Here is a tiny trained network, its code and every weight. The questions are about switching its units off for an input and a class, where a switched-off unit gives its printed mean instead of its output.

import numpy as np


def w(rows, s, z=0):
    codes = np.array(rows[::2]) - 128.0
    scale = np.full(codes.shape[1], s)
    scale[-1] = z or s
    return codes * scale


def norm(h):
    return h / np.sqrt((h * h).mean(-1, keepdims=True) + 1e-5)


def f(y):
    return np.maximum(y, 0)


def log_softmax(a):
    a = a - a.max(-1, keepdims=True)
    return a - np.log(np.exp(a).sum(-1, keepdims=True))


def net(x, mask):
    res = np.array(x, float).reshape(1, 8) / 4 @ E
    u = 0
    for l in range(2):
        y = f(norm(res) @ A[l][:, :-1].T + A[l][:, -1])
        res = res + np.where(mask[u : u + 15], y, B[l][:, -1]) @ B[l][:, :-1]
        u += 15
    return log_softmax(norm(res)[-1] @ U[:, :-1].T + U[:, -1])


A, B = {}, {}
E = w([
[128,127,129,127,129],'x0',
[221,151,144,156,170],'x1',
[128,128,127,126,130],'x2',
[181,54,197,117,15],'x3',
[132,99,50,253,99],'x4',
[128,124,124,128,129],'x5',
[77,45,179,145,183],'x6',
[129,126,126,127,128],'x7',
],0.0056)
A[0] = w([
[143,221,67,95,76,72],'L0N0',
[224,160,168,174,176,14],'L0N1',
[153,192,89,104,78,3],'L0N2',
[141,71,147,125,130,146],'L0N3',
[80,42,172,121,199,28],'L0N4',
[35,131,111,98,66,6],'L0N5',
[157,185,116,65,77,116],'L0N6',
[199,164,161,136,186,90],'L0N7',
[145,139,165,39,135,23],'L0N8',
[212,143,188,162,141,120],'L0N9',
[154,189,91,101,70,23],'L0N10',
[137,117,172,52,129,81],'L0N11',
[1,131,81,69,49,66],'L0N12',
[123,154,130,33,186,78],'L0N13',
[181,146,161,158,160,35],'L0N14',
],0.0087,0.0056)
B[0] = w([
[190,74,224,181,240,228],'L0N0',
[119,19,68,65,159,191],'L0N1',
[201,90,209,208,216,155],'L0N2',
[132,167,172,134,125,219],'L0N3',
[238,110,253,200,231,218],'L0N4',
[168,16,3,38,189,167],'L0N5',
[161,126,227,153,179,236],'L0N6',
[93,23,85,30,171,219],'L0N7',
[37,213,161,71,93,192],'L0N8',
[90,53,94,56,115,244],'L0N9',
[235,99,230,184,213,166],'L0N10',
[90,229,153,87,91,221],'L0N11',
[229,50,71,54,204,254],'L0N12',
[70,224,157,81,59,249],'L0N13',
[120,49,103,112,164,151],'L0N14',
],0.0064,0.0032)
A[1] = w([
[111,157,132,133,208,104],'L1N0',
[106,150,136,113,114,106],'L1N1',
[120,128,130,129,119,84],'L1N2',
[149,108,67,187,107,73],'L1N3',
[67,78,187,156,161,3],'L1N4',
[197,139,145,117,66,65],'L1N5',
[193,164,83,159,126,87],'L1N6',
[119,201,90,102,212,98],'L1N7',
[104,190,93,141,173,43],'L1N8',
[75,178,112,126,156,71],'L1N9',
[139,81,84,76,141,32],'L1N10',
[168,103,199,96,47,112],'L1N11',
[121,115,176,107,61,76],'L1N12',
[148,71,53,255,104,165],'L1N13',
[151,87,147,89,90,96],'L1N14',
],0.0099,0.0049)
B[1] = w([
[132,104,121,181,54,207],'L1N0',
[136,153,118,131,137,144],'L1N1',
[105,114,124,129,101,128],'L1N2',
[123,149,155,75,145,167],'L1N3',
[254,136,152,152,154,153],'L1N4',
[98,89,130,183,116,153],'L1N5',
[132,111,189,102,158,150],'L1N6',
[129,85,84,195,44,213],'L1N7',
[135,77,115,156,87,151],'L1N8',
[140,141,111,165,76,151],'L1N9',
[124,119,77,84,123,169],'L1N10',
[99,136,57,206,132,216],'L1N11',
[122,158,51,175,119,165],'L1N12',
[95,210,184,21,134,253],'L1N13',
[115,132,64,158,131,182],'L1N14',
],0.0086,0.0059)
U = w([
[79,254,175,22,118,246],'0',
[212,101,210,198,214,226],'1',
[141,23,12,15,174,11],'2',
[90,125,54,247,40,1],'3',
],0.012,0.00085)

Each question gives the input, the list of numbers given to net, and the class t.
The units are the neurons (one row each of A and B). Each row of codes is followed by its name. A weight is (code - 128) times the scale printed after its matrix; where a second scale follows, it is the last column's (A, B and U).
mask holds one flag per neuron, layer by layer. A switched-off neuron (its flag False) gives its mean, the last column of its row in B, instead of its output. The means were averaged over made-up inputs and are rounded, as every weight is.
A unit's drop is (log p(t) with every unit on - log p(t) with that unit switched off) / (log p(t) with every unit on - log p(t) with every unit switched off).
The circuit of an input: a set's keep is (log p(t) with only the set's units on - log p(t) with every unit switched off) / (log p(t) with every unit on - log p(t) with every unit switched off). Starting from the 12 units with the biggest drops (on a tie, the unit counted first), units are removed one at a time, each time the one whose removal leaves the highest keep (on an exact tie, the one counted first), for as long as the keep stays at least 0.8.
circuit, biggest first: the units of the circuit, biggest drop first
unit that matters most: the unit with the biggest drop
k most important neurons: the k neurons with the biggest drops, biggest first
k most important neurons of layer l: the k neurons of layer l with the biggest drops, biggest first
input [4,8,-2,-8,1,1,-1,4], class 2: unit that matters most => L0N7
input [-1,6,-3,0,-1,-2,-5,4], class 2: 2 most important neurons => L0N7, L0N1
input [-3,-6,-1,-6,5,6,8,-4], class 1: circuit, biggest first => L0N4, L1N4
input [-4,1,-3,8,-3,-4,-7,1], class 3: 2 most important neurons of layer 1 => L1N11, L1N12
input [2,7,-3,8,3,1,3,-2], class 3: 3 most important neurons => L1N11, L0N12, L0N3
input [-6,4,3,7,-3,-4,-7,-6], class 1: circuit, biggest first => L0N6, L0N10
input [3,1,5,-7,8,-8,4,-6], class 0: circuit, biggest first => L1N13, L1N11
input [6,7,3,-7,8,8,8,-2], class 0: 3 most important neurons => L1N13, L0N0, L0N6
input [3,-5,-2,0,5,2,3,7], class 0: circuit, biggest first => L1N13, L0N7
input [0,-1,8,3,7,4,7,0], class 0: 3 most important neurons => L1N13, L0N0, L0N6
input [7,5,4,1,5,-4,-6,2], class 1: 2 most important neurons => L0N0, L0N10
input [-8,-3,-4,-8,-6,-4,-8,3], class 1: 4 most important neurons of layer 0 => L0N0, L0N6, L0N10, L0N2
input [-7,-3,3,-7,-6,4,-6,1], class 3: 2 most important neurons of layer 1 => L1N7, L1N13
input [1,-8,3,6,7,8,5,6], class 2: unit that matters most => L0N12
input [-7,-6,-1,4,7,-3,8,8], class 1: 3 most important neurons => L1N4, L0N4, L0N3
input [1,5,-5,-7,-2,-6,6,-4], class 3: 3 most important neurons => L1N7, L1N0, L0N0
input [8,7,2,8,-6,2,-2,2], class 3: 3 most important neurons of layer 1 => L1N11, L1N13, L1N12
input [1,2,-8,-5,3,4,0,8], class 3: 3 most important neurons => L1N7, L1N8, L1N0
input [1,-2,8,-7,7,-8,-3,4], class 0: 2 most important neurons of layer 1 => L1N13, L1N3
input [-6,1,0,-6,-3,-8,-4,8], class 3: circuit, biggest first => L1N7
input [-7,-8,7,-6,8,-6,1,0], class 0: 2 most important neurons => L1N13, L0N7
input [-6,5,5,8,8,-1,3,-8], class 0: 2 most important neurons => L1N13, L1N7
input [-2,-8,3,-4,8,-8,-3,4], class 0: 2 most important neurons => L1N13, L0N7
